Below are the code and all the weights of a small trained network. Each question names an input and a target symbol and asks about switching units off, where a switched-off unit gives its printed mean instead of its output.

import numpy as np


def w(rows, s, z=0):
    codes = np.array(rows[::2]) - 128.0
    scale = np.full(codes.shape[1], s)
    scale[-1] = z or s
    return codes * scale


def norm(h):
    return h / np.sqrt((h * h).mean(-1, keepdims=True) + 1e-5)


def f(y):
    return np.maximum(y, 0)


def softmax(a):
    e = np.exp(a - a.max(-1, keepdims=True))
    return e / e.sum(-1, keepdims=True)


def log_softmax(a):
    a = a - a.max(-1, keepdims=True)
    return a - np.log(np.exp(a).sum(-1, keepdims=True))


def net(x, mask):
    ids = ['ΔΛΣΨγεζφω'.index(c) for c in x.split()]
    T = len(ids)
    res = E[ids] + P[:T]
    u = 0
    for l in range(2):
        r = norm(res)
        for j in range(3):
            rows = slice(2 * j, 2 * j + 2)
            q, k, v = (r @ M[l][rows].T for M in (Q, K, V))
            z = softmax(np.where(np.tri(T) > 0, q @ k.T / 2**0.5, -1e9)) @ v
            o = O[l][rows]
            res = res + np.where(mask[u + j], z, o[:, -1]) @ o[:, :-1]
        u += 3
        y = f(norm(res) @ A[l][:, :-1].T + A[l][:, -1])
        res = res + np.where(mask[u : u + 24], y, B[l][:, -1]) @ B[l][:, :-1]
        u += 24
    return log_softmax(norm(res)[-1] @ U[:, :-1].T + U[:, -1])


Q, K, V, O, A, B = {}, {}, {}, {}, {}, {}
E = w([
[51,72,134,249,96,165],'Δ',
[214,165,120,142,98,199],'Λ',
[165,119,154,216,76,129],'Σ',
[211,186,149,94,138,96],'Ψ',
[106,98,210,21,125,70],'γ',
[162,150,152,60,80,202],'ε',
[110,132,92,219,172,84],'ζ',
[74,158,116,83,196,195],'φ',
[130,84,31,106,81,58],'ω',
],0.022)
P = w([
[104,254,164,162,98,184],'0',
[93,248,108,114,86,116],'1',
[114,209,104,110,103,129],'2',
[134,169,104,109,126,133],'3',
[164,133,85,110,146,138],'4',
[165,101,83,108,159,134],'5',
[168,76,81,113,168,132],'6',
[167,54,79,112,176,128],'7',
],0.0097)
Q[0] = w([
[213,194,109,125,161,139],'L0H1',
[113,131,179,63,163,168],'L0H1',
[115,166,51,253,189,107],'L0H2',
[23,112,36,65,148,26],'L0H2',
[213,96,136,157,96,132],'L0H3',
[171,162,68,69,90,149],'L0H3',
],0.0072)
K[0] = w([
[182,175,115,145,145,144],'L0H1',
[133,154,165,81,161,152],'L0H1',
[131,137,87,255,137,122],'L0H2',
[51,83,64,72,163,104],'L0H2',
[174,129,91,129,63,126],'L0H3',
[139,120,118,54,107,118],'L0H3',
],0.009)
V[0] = w([
[38,129,102,113,180,111],'L0H1',
[142,153,102,227,143,176],'L0H1',
[190,146,168,135,132,51],'L0H2',
[171,197,125,121,119,144],'L0H2',
[121,124,186,108,75,182],'L0H3',
[151,165,227,89,254,164],'L0H3',
],0.0085)
O[0] = w([
[188,166,153,126,202,43,124],'L0H1',
[114,146,211,30,43,48,252],'L0H1',
[47,172,170,109,254,126,188],'L0H2',
[55,89,62,109,195,101,193],'L0H2',
[154,137,102,218,82,116,64],'L0H3',
[150,232,99,139,99,29,58],'L0H3',
],0.0068,0.0031)
A[0] = w([
[122,182,139,90,142,129,37],'L0N1',
[207,130,122,181,148,137,114],'L0N2',
[131,106,139,175,50,209,88],'L0N3',
[153,65,115,130,162,102,3],'L0N4',
[101,101,142,97,97,142,65],'L0N5',
[79,133,121,91,175,88,119],'L0N6',
[129,142,111,78,178,186,117],'L0N7',
[153,105,87,134,194,95,94],'L0N8',
[79,140,86,169,142,143,129],'L0N9',
[52,160,163,143,149,159,80],'L0N10',
[210,139,134,190,125,86,153],'L0N11',
[105,154,221,109,163,228,141],'L0N12',
[100,178,109,131,198,68,133],'L0N13',
[108,124,112,181,159,114,80],'L0N14',
[152,153,75,236,98,91,109],'L0N15',
[7,135,92,177,172,139,103],'L0N16',
[173,149,176,81,83,125,85],'L0N17',
[96,68,188,138,140,140,124],'L0N18',
[69,142,129,42,74,109,42],'L0N19',
[141,138,126,138,185,219,101],'L0N20',
[192,147,167,129,142,176,115],'L0N21',
[186,189,158,205,111,113,88],'L0N22',
[115,162,91,95,12,168,175],'L0N23',
[138,127,151,37,68,69,61],'L0N24',
],0.012,0.0073)
B[0] = w([
[147,97,152,144,100,169,153],'L0N1',
[82,136,126,62,143,105,146],'L0N2',
[72,93,119,145,238,69,183],'L0N3',
[194,117,157,131,158,224,137],'L0N4',
[139,142,121,157,87,142,137],'L0N5',
[161,107,95,228,123,142,212],'L0N6',
[151,119,140,190,166,53,178],'L0N7',
[99,37,128,126,171,188,180],'L0N8',
[166,181,163,75,93,70,164],'L0N9',
[185,188,159,152,75,148,153],'L0N10',
[100,195,157,104,159,81,174],'L0N11',
[214,218,126,138,59,110,177],'L0N12',
[187,51,157,238,179,134,255],'L0N13',
[170,145,146,27,89,148,156],'L0N14',
[129,208,175,62,144,42,177],'L0N15',
[129,194,148,94,88,77,195],'L0N16',
[132,181,94,67,168,105,151],'L0N17',
[101,129,121,123,213,45,167],'L0N18',
[213,193,145,185,49,70,151],'L0N19',
[90,200,169,35,141,41,153],'L0N20',
[86,188,130,187,140,104,149],'L0N21',
[135,178,150,77,46,152,156],'L0N22',
[166,132,134,225,227,111,198],'L0N23',
[106,254,147,135,136,88,167],'L0N24',
],0.0072,0.0096)
Q[1] = w([
[27,178,148,245,100,83],'L1H1',
[53,75,160,80,104,86],'L1H1',
[132,168,184,128,146,97],'L1H2',
[153,104,200,125,188,184],'L1H2',
[179,172,185,203,132,78],'L1H3',
[198,178,156,173,172,49],'L1H3',
],0.012)
K[1] = w([
[9,175,193,129,107,130],'L1H1',
[106,91,137,136,111,106],'L1H1',
[137,88,126,82,97,188],'L1H2',
[133,98,95,123,179,75],'L1H2',
[120,75,18,92,147,117],'L1H3',
[147,109,57,51,112,165],'L1H3',
],0.012)
V[1] = w([
[148,22,219,125,110,100],'L1H1',
[178,200,188,126,130,136],'L1H1',
[87,123,193,180,76,96],'L1H2',
[134,78,48,89,170,88],'L1H2',
[145,165,202,150,134,208],'L1H3',
[128,136,206,63,254,156],'L1H3',
],0.0099)
O[1] = w([
[135,204,83,93,183,239,103],'L1H1',
[95,81,12,65,136,177,254],'L1H1',
[202,93,164,44,168,196,190],'L1H2',
[1,145,43,219,44,180,84],'L1H2',
[120,164,241,131,84,83,84],'L1H3',
[218,160,192,195,165,116,123],'L1H3',
],0.0098,0.0078)
A[1] = w([
[64,153,97,155,78,220,72],'L1N1',
[48,252,158,120,93,115,155],'L1N2',
[126,95,102,115,91,100,126],'L1N3',
[227,143,189,79,111,100,1],'L1N4',
[144,194,186,93,151,132,117],'L1N5',
[115,85,114,136,34,135,86],'L1N6',
[129,77,64,150,127,210,112],'L1N7',
[128,241,190,106,78,102,115],'L1N8',
[129,225,166,98,108,126,91],'L1N9',
[66,166,111,131,152,116,167],'L1N10',
[167,240,198,104,129,92,160],'L1N11',
[153,239,174,86,78,119,95],'L1N12',
[99,71,108,162,170,134,60],'L1N13',
[138,93,164,138,125,158,81],'L1N14',
[78,174,130,180,144,121,145],'L1N15',
[127,101,91,42,155,195,59],'L1N16',
[125,159,137,190,140,100,129],'L1N17',
[126,78,190,125,121,173,71],'L1N18',
[137,231,171,90,94,106,83],'L1N19',
[118,189,144,247,63,179,53],'L1N20',
[55,121,77,177,39,180,78],'L1N21',
[125,113,197,88,117,136,92],'L1N22',
[164,178,99,146,144,134,137],'L1N23',
[82,148,152,173,123,120,53],'L1N24',
],0.017,0.0056)
B[1] = w([
[164,168,195,126,130,112,140],'L1N1',
[140,227,66,127,118,158,139],'L1N2',
[146,150,148,133,86,107,141],'L1N3',
[85,107,136,140,94,122,229],'L1N4',
[110,132,122,129,81,101,198],'L1N5',
[160,132,191,90,137,122,129],'L1N6',
[146,118,157,109,96,136,164],'L1N7',
[192,225,94,98,131,117,173],'L1N8',
[155,227,69,137,115,129,159],'L1N9',
[119,102,102,109,106,123,158],'L1N10',
[105,122,145,107,74,114,254],'L1N11',
[175,217,103,120,125,116,172],'L1N12',
[132,151,77,116,146,125,160],'L1N13',
[135,147,113,141,142,129,133],'L1N14',
[143,106,137,94,125,131,149],'L1N15',
[80,135,165,169,142,170,159],'L1N16',
[130,115,147,102,121,161,173],'L1N17',
[146,110,104,177,146,128,132],'L1N18',
[189,252,61,141,145,144,170],'L1N19',
[25,124,108,208,113,129,136],'L1N20',
[161,137,205,138,143,90,146],'L1N21',
[142,90,119,132,165,144,145],'L1N22',
[98,93,150,120,135,134,179],'L1N23',
[90,124,95,125,120,134,133],'L1N24',
],0.018,0.016)
U = w([
[130,118,165,90,142,177,101],'Δ',
[119,47,184,77,89,38,84],'Λ',
[137,107,155,93,106,174,64],'Σ',
[140,89,94,109,117,110,28],'Ψ',
[183,116,140,130,251,104,181],'γ',
[179,196,105,107,121,77,195],'ε',
[145,100,129,108,125,204,161],'ζ',
[146,99,91,123,127,98,2],'φ',
[69,128,109,225,141,115,138],'ω',
],0.012,0.0057)

Each question gives the input, a string of symbols that net reads in full, and the target symbol t.
The units are the heads (2 rows each of Q, K, V and O) and the neurons (one row each of A and B). Each row of codes is followed by its name. A weight is (code - 128) times the scale printed after its matrix; where a second scale follows, it is the last column's (O, A, B and U).
mask holds one flag per unit, layer by layer, with each layer's heads first. A switched-off unit (its flag False) gives its mean, the last column of its rows in O or B, instead of its output. The means were averaged over made-up inputs and are rounded, as every weight is.
A unit's drop is (log p(t) with every unit on - log p(t) with that unit switched off) / (log p(t) with every unit on - log p(t) with every unit switched off).
The circuit of an input: a set's keep is (log p(t) with only the set's units on - log p(t) with every unit switched off) / (log p(t) with every unit on - log p(t) with every unit switched off). Starting from the 12 units with the biggest drops (on a tie, the unit counted first), units are removed one at a time, each time the one whose removal leaves the highest keep (on an exact tie, the one counted first), for as long as the keep stays at least 0.8.
circuit, biggest first: the units of the circuit, biggest drop first
most important unit: the unit with the biggest drop
k most important neurons: the k neurons with the biggest drops, biggest first
top k neurons in layer l: the k neurons of layer l with the biggest drops, biggest first
input Ψ ζ ω ω Σ φ ζ, target Λ: top 4 neurons in layer 1 : L1N19, L1N21, L1N8, L1N12
input ω Σ φ ζ, target ω: top 3 neurons in layer 0 : L0N13, L0N6, L0N3
input Ψ φ Ψ, target Λ: most important unit : L0H2
input ω Λ Ψ Σ, target ω: circuit, biggest first : L1H2, L0H3, L1N20
input ω ζ Δ, target ω: 4 most important neurons : L1N20, L0N3, L0N18, L1N11
input ζ φ ζ Δ ω Λ, target ζ: circuit, biggest first : L1H3, L1N16
input ζ Δ ε ω, target ζ: 2 most important neurons : L1N16, L0N23
input ζ ε ζ Δ φ ζ φ, target Λ: 3 most important neurons : L0N23, L0N20, L0N12
input Σ Σ ζ Σ, target γ: 3 most important neurons : L0N3, L0N16, L1N11
input ζ Λ Λ Σ Δ Ψ ζ Λ, target γ: 3 most important neurons : L0N3, L0N16, L1N4
input Δ Λ Λ Ψ γ Λ, target γ: 2 most important neurons : L0N3, L1N4
input ε ζ ω Σ Ψ Δ ω Σ, target Λ: 2 most important neurons : L1N19, L0N13
input Δ ε Ψ Δ, target Λ: 4 most important neurons : L0N13, L0N15, L0N3, L0N23
input Ψ ζ φ ζ Δ φ Σ φ, target γ: most important unit : L0H3
input γ Σ Ψ Λ ε Δ Ψ Λ, target Λ: 2 most important neurons : L0N20, L0N13
input Λ Λ γ Ψ γ ω, target γ: 4 most important neurons : L1N11, L0N23, L1N4, L1N5
input γ γ γ Σ Ψ ω, target γ: 2 most important neurons : L0N23, L1N11
input φ ω Σ γ γ ζ ε ω, target Λ: 2 most important neurons : L0N13, L0N6
input ε Σ Ψ Δ γ ε, target Λ: 2 most important neurons : L0N20, L0N13
input ζ Δ ζ Σ Λ ζ, target γ: top 2 neurons in layer 0 : L0N8, L0N12
input ζ Δ φ Ψ φ, target Λ: most important unit : L0H3
input Ψ Δ φ Δ, target Λ: top 3 neurons in layer 0 : L0N3, L0N13, L0N15
input ω Σ Ψ, target ω: 2 most important neurons : L1N20, L0N7
input ω ζ Λ ζ ω γ Ψ Ψ, target Λ: top 2 neurons in layer 0 : L0N13, L0N7
input Δ ζ γ ζ γ Δ Δ, target γ: top 2 neurons in layer 0 : L0N3, L0N18
input φ Ψ ζ ε Δ ζ φ ε, target Λ: top 4 neurons in layer 0 : L0N13, L0N6, L0N24, L0N8
input Ψ Δ γ γ ω φ ε, target γ: most important unit : L1H3
input ζ Ψ γ Δ ζ φ Σ Σ, target Λ: top 2 neurons in layer 0 : L0N13, L0N16
